Small tables with named rows and columns. After each table, cells are looked up by row and column.

Non =
,Zir,Des,Banuko,Bet
Riza,13.2,12.5,14.2,28.0
Zat,19.0,21.3,-7.0,7.5
Gad,9.9,57.5,-24.0,-53.4

Gad, Des: 57.5
Riza, Banuko: 14.2
Riza, Zir: 13.2
Zat, Banuko: -7.0
Zat, Des: 21.3
Gad, Zir: 9.9
Riza, Bet: 28.0
Zat, Bet: 7.5
Riza, Des: 12.5
Gad, Banuko: -24.0
Zat, Zir: 19.0
Gad, Bet: -53.4
Row with the largest Banuko: Riza

Zapu =
	Tiso	Rok	Lote	Duse
Kam	130	105	74	93
Gutus	35	88	207	201
Barolas	181	125	20	31
Sen	159	103	45	73
Zodunu	44	89	173	159
Lumosu	101	100	146	157

What is the Tiso of Gutus in Zapu? 35
What is the Lote of Zodunu in Zapu? 173
What is the Tiso of Zodunu in Zapu? 44
What is the Duse of Barolas in Zapu? 31
What is the Tiso of Barolas in Zapu? 181
What is the Duse of Zodunu in Zapu? 159
What is the Rok of Barolas in Zapu? 125
Which row has the largest Lote? Gutus

Table Pugugi
,Dis,Pagimu,Didubo,Bupomil,Vipef
Por,3.574,3.167,7.098,2.156,3.253
Garulil,3.474,5.314,5.362,3.101,3.330
Fut,4.630,4.690,4.846,4.196,3.727
Gufuz,4.637,5.895,3.895,4.648,4.471
Fen,6.875,4.788,4.315,6.520,5.451
Kof,3.768,5.226,5.621,3.948,4.948
Nesut,4.911,5.606,3.641,4.267,3.931
Bevig,1.736,3.808,7.368,0.771,1.932
Gop,5.870,5.420,5.030,6.453,6.881
Figovag,3.510,5.721,4.371,3.225,3.049
Midotad,8.352,6.366,2.198,9.856,7.903

What is the Pagimu of Nesut in Pugugi?
5.606
What is the Bupomil of Fut in Pugugi?
4.196
What is the Vipef of Nesut in Pugugi?
3.931
What is the Dis of Kof in Pugugi?
3.768
What is the Dis of Fen in Pugugi?
6.875
What is the Didubo of Figovag in Pugugi?
4.371
What is the Vipef of Gufuz in Pugugi?
4.471
What is the Bupomil of Gufuz in Pugugi?
4.648
What is the Vipef of Midotad in Pugugi?
7.903
Which row has the largest Didubo? Bevig

Table Geb
,Pes,Sem,Loz,Paba,Zifin,Mok,Vabos,Zak
Gokis,120,213,85,235,119,174,207,149
Vusug,124,133,122,138,130,124,124,144
Las,141,109,173,179,182,145,74,107
Lim,217,102,122,158,64,133,70,65
Fak,177,186,152,164,122,244,185,144
Ripi,226,73,137,160,91,120,86,25
Ranuz,163,184,108,117,130,130,97,127
Lan,140,137,135,156,153,142,121,134
Kanur,124,138,134,144,129,131,121,138
Dif,171,60,199,159,160,189,96,129
Met,129,135,112,126,130,140,106,122
Nevovak,117,140,39,152,184,177,69,153
Nupe,111,89,114,54,167,116,168,131

Fak, Zifin => 122
Ripi, Pes => 226
Ripi, Loz => 137
Vusug, Sem => 133
Vusug, Zak => 144
Nevovak, Vabos => 69
Nupe, Zak => 131
Nupe, Vabos => 168
Ranuz, Mok => 130
Dif, Pes => 171
Kanur, Pes => 124
Ranuz, Vabos => 97
Ripi, Vabos => 86
Dif, Zak => 129
Lan, Zak => 134
Fak, Mok => 244
Nevovak, Paba => 152
Row with the largest Paba: Gokis

Table Mukevud
         Kotan  Zoz
Ronus      137  201
Kogefod    131    5
Vad        119  114
Fot        211  180
Gude        88   64
Dom        182   18

What is the Kotan of Vad in Mukevud? 119
What is the Zoz of Dom in Mukevud? 18
What is the Kotan of Gude in Mukevud? 88
What is the Zoz of Vad in Mukevud? 114
What is the Zoz of Kogefod in Mukevud? 5
What is the Kotan of Ronus in Mukevud? 137
What is the Kotan of Fot in Mukevud? 211
What is the Zoz of Fot in Mukevud? 180
What is the Zoz of Ronus in Mukevud? 201
What is the Zoz of Gude in Mukevud? 64
What is the Kotan of Dom in Mukevud? 182
What is the Kotan of Kogefod in Mukevud? 131

Table Zafu
|  | Teb | Pagi |
|---|---|---|
| Latim | 66.12 | 63.64 |
| Daben | 30.30 | 24.54 |
| Nabalar | 78.57 | 76.51 |

Teb of Daben: 30.30
Pagi of Nabalar: 76.51
Teb of Nabalar: 78.57
Pagi of Latim: 63.64
Teb of Latim: 66.12
Pagi of Daben: 24.54

Ton
|  | Libo | Serenuk | Fologu | Seg | Fep | Vukit | Ket | Mupusu | Saz | Kos |
|---|---|---|---|---|---|---|---|---|---|---|
| Tum | -315 | -323 | -10 | 313 | -929 | -661 | 274 | 361 | -173 | -85 |
| Ferodin | -26 | 411 | 24 | -543 | -578 | -540 | 268 | -595 | -485 | -340 |
| Nud | 106 | -41 | 519 | -232 | -663 | -96 | -207 | -734 | 184 | 232 |
| Zulipef | -833 | 161 | 110 | -559 | -712 | -529 | -295 | -465 | 476 | -294 |
| Nar | -616 | -41 | -348 | -197 | -769 | 683 | 199 | -380 | -366 | -673 |
| Mapigi | 215 | -270 | 183 | -242 | -892 | -240 | -25 | 393 | -145 | 49 |

What is the Kos of Ferodin in Ton? -340
What is the Libo of Ferodin in Ton? -26
What is the Vukit of Nar in Ton? 683
What is the Saz of Mapigi in Ton? -145
What is the Fologu of Tum in Ton? -10
What is the Saz of Tum in Ton? -173
What is the Serenuk of Zulipef in Ton? 161
What is the Serenuk of Mapigi in Ton? -270

